[128 = 0]
[109 144  81 135 127 137 123 131  71  96 157 127 153 118 114 178 125 176
 158 103 136 145  75 127 101  88 152 160 116 159 120 142 130 121 105 146
 151 128 154 103 131 135 156 120 106 124 112]	(13)
[110  89  80 201 141  72 114 105 111 122 147 110 138 129 150 124 118 149
 140  73 100 146 165 121 115 122 165 141  91 159 136 114 132 157 151  80
 139 117 137 105 120 151 183 123 145  99 150]	(17)
[132 161 133  93 140 146  97 135  99 132 176 135 116 122 107 106 123 154
 124  99 149 134 106 136 126 133 153 141 109 105 120 146 138 144 113 149
 130 148 123  92 141 147 120 123 116 111   4]	(1)
[136  98  70 137 102  98 161 116 106 106 126 126 130 116 169 160  99 128
 151 134 128 114 150 124 118 112 152 121 145 121 132 121 121 130 170 143
 134 111 106  91 126 133 125 125 171 122 117]	(9)
[124 111 104 169 132  86 188 109 128 138 136 118 110 128 133  89 117 141
 142 106 111 139 154 117 119 127 134 121 119 132 129  98 129 163 166  92
 131 129 132 127 119 128 153 129 137 113 159]	(17)
[115  93 180 127 122 130 155 145 156 127 112 121 132 128 128 110 110 123
 152 112 139 116 136 177 146 157 114 115 154  85 118 156 125 143 181 161
 129 103  96 156 135  86 127 123 162 125 120]	(8)
[120  98 116 129 117 128 153 121 122 104 132 124 138 124 155 147  97 138
 154  98 132 124 137 141 130 119 144 123 130 112 120 110 118 147 159 151
 137 111 108 100 135 130 131 114 155 109  79]	(9)
[124 130 105 128 121 127 135 129  84 130 133 140 157 119 110 146 123 149
 154 121 126 131  95 143 124 112 131 146 117 115 121 114 135 133 118 143
 143 139 126 101 140 130 141 123 110 126  85]	(1)
[132 128 122 135 128 108 146 131 120 133 111 134 159 129 125 134 144 111
 140 126 117 120 133 129 138 139 122 129 121 104 130 134 133 113 120 139
 136 135 111 123 125 138 131 121 139 131  96]	(7)
[133 137 109 118 125 117 138 144  88 121 121 136 176 132 118 157 120 130
 136 111 125 125 110 140 127 128 145 144 115 117 124 137 136  99  94 154
 140 159 108  91 127 161 126 114 116 126  49]	(1)
[131  94 130 143 118 112 141 117 115 110 118 132 140 130 138 131  98 151
 157  74 132 139 146 137 133 136 154 145 121 119 122 142 129 148 153 138
 131 121 102  97 137 144 144 116 139 103  43]	(9)
[ 99 121 102 142 140 153 110 126 101  96 164 127 130 125 126 184 121 168
 132 103 152 161  76 148 103  89 139 145 116 178 115 146 124 121 106 139
 152 110 177 128 115 126 168 126 113 124 167]	(13)
[164 169 128 113 110  92 138 120 103 165 101 137 144 118 108  52 119 118
 138 147 112 105 143 123 141 150 111 112 135  49 134  90 144 149 146 121
  99 169  79 121 132 135 107 132 127 124  65]	(7)
[123  73 158 167 132 106 125 115 161 120 130 131 135 125 161 108 105 113
 107 105 122 127 171 155 126 151 122 104 134 117 124 161 112 145 169 114
 135 103 116 136 133 113 146 130 171 123 186]	(8)
[117 141  93 139 123 121 134 123  74 116 151 121 142 137  97 136 132 169
 160  91 131 144  91 146 119  93 145 159  98 148 123  89 142 146 101 127
 134 147 151 104 125 141 159 129  90 108  71]	(13)
[117 112 119 120 131 121 117 119 108 115 137 122 133 125 149 111  88 148
 145  88 143 133 148 150 121 139 158 147 130  93 120 137 134 164 165 142
 132 116  89  86 138 138 141 131 159 110  38]	(9)
[157 162 150  85 122 118 138 115 131 164  86 126  94 131 100  56 142 117
 129 150 125 120 150 109 156 163 108 113 128  81 135  92 135 156 147 116
  97 167  92 121 128 129  85 127 119 128  33]	(7)
[111 139 128 109 145 165  88 133 114 105 152 132 107 122 130 146 115 168
 111  98 162 155 111 133 106 118 170 139 118 130 119 169 135 134  94 140
 137 124 134  84 136 145 125 129 127 113  37]	(13)
[129 108 155  81 130 186 124 126 162 102 140 135  85 143 141 147 125 151
 129 112 163 142 175 137 132 150 142 127 134 133 122 153 124 144 147 153
 127 111 133 125 143 121 105 127 136 114  44]	(9)
[136 101 126 152 130 109 110 128 109 115 126 136 157 116 132 120 101 159
 147  90 131 129 130 156 120 130 137 130 126  96 120 150 129 138 149 145
 137 122  99 110 136 131 146 119 148 122  96]	(9)
[140 143 166 100 129 143 119 135 120 121 110 142 163 127 115 141 116 129
 130 112 151 128 118 154 142 167 140 132 123  80 119 165 133 107  97 163
 128 137  87 103 144 143 110 122 118 127  25]	(1)
